In the rows, 128 means zero.
Each row is followed by its group and then its class within the group.
[127 104 128 106 132 137 136 117 146 113 151 107 114 105 164 127 127 149
 138 103 122 130 167 133 121 150 116 144 132 129 136 160 128 126 142 136
 127 119 123 148 134 132 109 133 136 175 144 135  96 105 128 112]
<16>/<68>
[111  33 129  87 103 157 178 114 113 138  94 100  61 136 169 111 166  92
 184 170  92 144 198 125 133 110 120 142 134 127 141 145 130 135 137 137
 141  97 122 162 186 147 135 147 130 186 131 145 118  92 114  88]
<12>/<91>
[111  89 123 123 124 127 153 111 129 137 134 101 117 132 160 116 142 105
 152 126  97 135 123 126 131 118 125 146 127 126 136 132 131 131 148 139
 146 112 128 149 141 133 130 136 131 160 122 138 134  92 119 102]
<12>/<85>
[ 95  76 121 101 127 130 170  99 129 125 119  95  91 133 160 117 173 130
 156 151 106 133 181 130 129 125 119 139 140 120 133 147 133 136 146 153
 153 109 115 160 141 150 120 131 135 189 113 139 114 117 118 105]
<12>/<85>
[104 111 122 107 121 153 131 110 129 131  95 128  82 125 118 127 155 114
 153 170 119 138 185 137 140 131 121 132 127 125 123  96 129 140 127 131
 135 107 127 139 155 162 124 138 128 152 137 131 115 102 125 125]
<10>/<82>
[128  39 135  86 123 148 174 139 134 106 115 110  62 109 152 124 148 122
 145 150 115 140 205 147 131 124 110 135 144 127 122 136 122 129 134 132
 135 115 126 147 158 159 128 139 132 200 143 137  97 137 122 113]
<16>/<79>
[112  56 134  89 122 147 164 133 129 112  98 114  48 123 132 128 162 143
 137 127 118 137 196 143 131 123 117 130 144 128 121 130 124 133 136 128
 142 124 121 141 150 171 126 136 127 177 132 132 119 150 129 125]
<16>/<68>
[ 96 106 129 121 117 131 137 108 145 128  96 113  87 125 134 122 155 124
 156 169 115 136 184 134 137 135 117 138 132 129 132 123 136 145 130 142
 140 108 125 141 146 154 133 133 140 154 124 135 119 107 120 110]
<10>/<69>
[ 67 117 126 107 128 114 165 101 122 142 113 108  71 128 147 116 185 108
 158 153 120 129 173 133 129 127 132 142 143 125 134 120 138 142 137 139
 160 109 114 146 139 150 134 133 131 174 123 137 123 133 122 114]
<12>/<87>
[140  20 139  73 124 164 162 145 130 105  74 103  45 120 121 125 144 132
 145 111 128 133 192 148 133 119 107 129 139 132 123 118 120 125 132 125
 127 112 130 151 159 163 121 142 134 184 152 140 122 143 129 113]
<16>/<68>
[ 89  56 133  96 124 132 184 115 129 139 110 106  57 136 153 117 166 101
 159 117 113 136 172 135 129 107 116 141 150 125 135 107 134 140 139 129
 153 106 115 138 152 157 135 137 131 186 125 136 126 124 120 109]
<12>/<87>
[ 73 107 123  99 119 147 148  84 149 124  92 113  57 119 125 119 187 118
 157 172 117 139 222 135 133 146 143 138 143 124 127 125 132 150 127 141
 140 107 125 142 151 165 120 131 126 171 142 133 103 127 131 114]
<10>/<69>
[164   4 137  65 115 176 171 149 129 104  84  92  51 127 161 119 132 134
 175 135 104 131 217 154 137 107 102 127 132 128 121 151 121 115 137 128
 118 108 136 165 183 182 133 148 133 192 149 144 104 131 121 104]
<16>/<79>
[106  93 139  94 125 138 162 140 140 116  99 129  38 113 128 138 161 134
 136 133 119 133 198 145 131 133 120 126 142 129 119 122 121 133 137 128
 130 130 121 137 143 167 136 138 131 169 146 136 113 154 130 125]
<16>/<79>
[123  91 127 100 116 151 124 116 138 124  96 124  89 118 143 128 158 130
 157 194 121 135 208 132 136 139 118 126 128 125 127 130 127 137 125 136
 131 113 131 138 154 154 123 131 130 160 135 132 100 110 125 118]
<10>/<93>
[143  28 132  98 113 155 158 132 119 137  93 112  89 137 169 117 150 100
 180 179  93 143 161 132 139 105 112 136 126 128 138 141 128 125 142 144
 130  99 122 143 164 146 132 141 129 168 136 148 141  84 116  96]
<12>/<85>
[ 95  95 121 100 123 150 132  92 136 135 107 117  78 127 121 123 148 116
 156 156 118 136 183 128 139 127 123 135 128 131 128 116 134 151 123 134
 143 102 130 139 157 160 117 136 123 151 128 128 104 107 129 113]
<10>/<93>
[ 59  96 128  77 125 146 161  99 126 125  81 117   6 132 104 126 182 118
 154 193 117 134 227 144 133 123 110 129 148 124 118 113 132 149 131 133
 160 100 117 147 163 189 120 138 130 180 125 133 115 137 131 123]
<10>/<93>
[137  90 133 122 117 151 144 141 107 141  99 138 106 142 121 125 128  78
 155 175 123 132 141 130 141 102 124 130 131 132 130  97 128 133 114 120
 132 108 126 121 152 134 138 143 123 132 136 129 142 114 124 127]
<12>/<85>
[144  53 128 104 116 144 156 120 121 131 113 101 106 127 190 118 144 108
 180 186 100 144 184 133 137 121 105 136 125 130 145 161 124 131 136 132
 135  95 128 152 160 151 134 138 130 180 132 147 103  78 111  90]
<12>/<85>
[ 96  65 125 100 123 149 176  98 123 135 116 106  78 128 159 114 151  99
 166 160  93 140 174 139 132 131 117 143 137 123 136 135 129 144 148 140
 151 101 126 148 158 157 129 141 129 189 121 144 110 100 121  94]
<12>/<85>
[151  55 137  84 121 158 149 139 130 116 106 119  87 110 162 127 153 139
 152 172 118 148 215 145 137 134 110 126 140 128 132 147 124 138 126 131
 122 114 126 143 159 156 121 129 132 181 144 136 105 106 124 106]
<16>/<79>
[ 75 119 125 113 123 137 139  94 153 126 102 121  71 123 108 122 169 108
 148 151 122 136 179 136 136 145 129 140 131 123 125 100 127 145 134 143
 143 109 140 141 143 150 132 134 129 156 140 129 110 118 130 123]
<10>/<69>
[139   4 136  74 123 164 163 144 130 106  91 106  45 112 141 128 144 134
 152 141 109 144 189 153 140 109 101 128 145 130 123 118 119 134 141 131
 132 106 129 143 161 171 125 139 130 189 144 139 128 136 124 104]
<16>/<79>
[ 90 100 134 100 130 128 163 140 124 115 115 128  53 107 116 136 165 141
 116 128 127 130 189 154 123 129 119 128 158 133 111 101 121 140 131 125
 142 137 115 121 133 154 129 138 131 172 139 125 115 175 134 134]
<16>/<79>
[ 84  73 133  91 119 145 195 104 107 143  84 108  32 153 122 113 165  85
 162 155 111 135 169 142 147  93 122 123 150 123 130 114 130 146 130 127
 167 105 118 143 161 177 141 143 131 174 110 135 141 136 120 105]
<12>/<91>
[ 93 108 132 116 128 138 170 117 121 145 119 108 103 135 143 118 155  92
 148  99 124 131 143 129 134 122 133 132 137 125 134 107 133 140 128 128
 148 116 120 137 133 144 130 134 129 152 119 132 130 106 121 112]
<12>/<91>
[100  76 131  83 125 144 158 119 152 106 118 107  52 101 134 127 178 146
 125 118 139 133 207 147 132 147 108 136 161 126 128 123 126 139 136 134
 143 115 114 142 133 146 118 125 134 200 139 112 101 146 135 114]
<16>/<92>
[121  79 128 103 123 141 153 132 137 111 123 119 102 112 147 127 143 134
 131 116 129 131 174 139 129 126 121 130 138 130 124 110 129 127 129 132
 131 114 124 139 140 137 128 131 133 171 138 134 100 138 127 122]
<16>/<79>
[ 59 116 125 110 132 121 178  98 128 136 119 113  69 120 131 116 183  97
 140 145 116 127 161 136 130 120 132 140 156 118 126 106 133 141 141 139
 170 112 111 143 135 146 130 128 132 181 111 134 122 139 123 112]
<12>/<91>
[ 92  66 126  91 122 141 154 114 141 120  98 111  55 115 136 122 171 132
 160 183  99 144 203 139 133 122 116 138 138 121 124 129 131 148 140 139
 150 110 129 147 166 167 126 140 130 181 131 141 104 116 124 107]
<10>/<93>

Each row is followed by its group and then its class within the group.
[111 126 118 131 107 138  95 137 111 127 131 113 128 137  99 117 138 124
 131 121 123 129 136 102 160 126 137 138 105 127 107 140 117 132 115 144
 144 136 122 132 130 128 129 130 131 126 123 138 100 128 140 137]
C/lorad
[111 135 131 134 115 123 127 124 111 140 137 124 121 154 109 126 145 122
 132 102 129 126 154 102 138 115 132 140 120 130 123 135 119  90 103 154
 141 127 117 125 143 130 135 132 143 126 122 119 107 138 133 134]
C/kenu
[113 122 127 129 112 136 111 127 112 133 134 126 127 131 103 122 131 123
 136 120 123 128 138 113 143 112 129 126 121 131 118 130 123 133 116 130
 136 129 116 121 134 129 137 127 134 124 121 127 111 128 136 138]
C/kenu
[118 134 125 110 124 134 128 133 110 135 135 126 130 123  94 125 130 114
 125 123 114 134 105 114 133 114 135 119 103 133 119 130 118 146 152 140
 145 159 128 120 133 135 125 131 143 117 121 135 123 129 130 131]
G/Befu
[134 143 132 127 111 116 164 130 118 121 114  97 129 132  94 125 141 119
 123 124 114 130 131 125 100 111 128 132 116 143 119 114 127  79 168 139
 132 124 134 122 143 129 116 128 141 132 115 129 114 137 131 123]
G/Tos
[126 136 131 158 128 125 167 131 125 127 140 118 131 131 121 124 126 120
 122 121 135 129 148 139 140 115 121 136 125 122 126 126 148  92 128 137
 117 124 127 137 117 117 110 130 124 125 125 133 131 136 134  96]
T/tud
[120 130 135 155 120 124 146 125 107 133 120  93 126 148 121 118 150 118
 127 123 129 133 159 134 128 113 122 127 127 132 121 116 143  68 129 155
 108  99 124 127 134 119 114 133 115 112 120 126 105 134 138 109]
T/Pipu
[113 131 122 121 123 124 141 123 115 137 127 129 125 134  93 114 137 112
 121 165 115 141 102 116 139 110 123 136 111 141 145 112 120 177 140 136
 150 164 132 131 132 127 125 130 150 132 141 119  96 129 138 144]
G/Befu
[116 142 132 127 118 129 151 134 116 123 113 103 129 127  86 117 143 116
 126 148 108 133 121 111 132 117 146 136 117 138 123 116 123 152 147 143
 145 147 125 126 139 120 129 133 141 135 123 137  96 133 130 143]
G/Befu
[117 128 126 142 111 133 106 133 119 130 135 113 129 147 104 120 135 122
 132 109 124 129 139 109 144 125 131 131 117 136 112 138 122  97 124 141
 128 118 117 129 134 125 134 130 118 127 123 136 110 127 141 129]
C/kenu
[111 138 130 147 124 132 154 130 120 121 102 120 130 123 125 124 132 119
 122 142 133 129 133 138 138 121 120 140 125 121 122 116 136 125 131 141
 128 130 135 138 122 125 116 134 127 136 129 126 120 135 136 118]
T/tud
[114 138 131 146 119 129 174 124 118 128 124 106 130 142 113 128 151 114
 124 117 128 132 163 127 130 113 126 136 137 137 131 113 135  80 127 142
 131 108 127 136 127 117 106 133 130 133 123 122 121 138 136 121]
T/tud
[111 131 123 137 113 129 118 125 115 142 125 112 135 156 111 129 140 124
 126 105 135 128 137 110 142 122 134 142 124 140 120 133 115  81 118 148
 140 124 107 129 139 131 126 130 135 124 125 123 106 127 121 127]
C/kenu
[118 117 134 141 117 121 130 125 116 133 133 132 114 138 111 139 131 121
 131 121 115 123 144 120 125 114 134 122 127 124 118 122 131 126 108 136
 129 116 115 137 145 136 140 138 122 122 127 128 118 132 141 125]
C/kenu
[123 135 129 143 117 125 142 135 114 127 137 124 134 141  99 120 135 114
 122 126 139 128 140 115 144 106 126 135 118 126 127 117 129 118 139 140
 126 133 116 133 129 131 119 134 142 129 131 134 105 135 140 113]
G/Befu
[137 125 126 142 126 121 144 135 133 125 144 115 131 137 143 125 123 129
 131  86 140 121 143 133 140 128 124 133 119 130 120 134 135  68 138 135
 124 110 128 129 116 118 110 131 125 124 108 140 155 130 125 100]
T/tud
[102 124 132 180 110 112 148 119 103 139 129 140 122 170  86 124 146 102
 125 134 111 131 155 100 124  93 125 141 117 133 133 108 136 109 106 161
 138 132 111 137 144 125 137 134 153 128 130 114  68 136 148 123]
C/kenu
[116 131 126 133 118 124 154 115 112 129 122 109 132 142  99 115 145 113
 120 137 124 135 113 121 150 115 118 147 118 142 132 117 119 113 140 145
 155 143 126 124 139 124 124 131 147 132 121 126  88 136 124 132]
G/Befu
[121 139 123 121 132 125 147 129 123 135 127 138 132 137 116 127 146 113
 123 101 116 130 125 113 135 111 129 130 123 137 123 129 122 110 143 136
 147 149 119 123 123 127 118 126 152 130 126 126 127 128 128 126]
G/Befu
[131 136 127 160 117 125 158 122 126 120 121  81 125 135  96 113 131 128
 131 131 127 134 148 134 118 115 126 133 116 131 113 116 145  68 167 137
 116 114 129 141 141 124 106 147 118 123 120 133 110 138 136 100]
T/Pipu
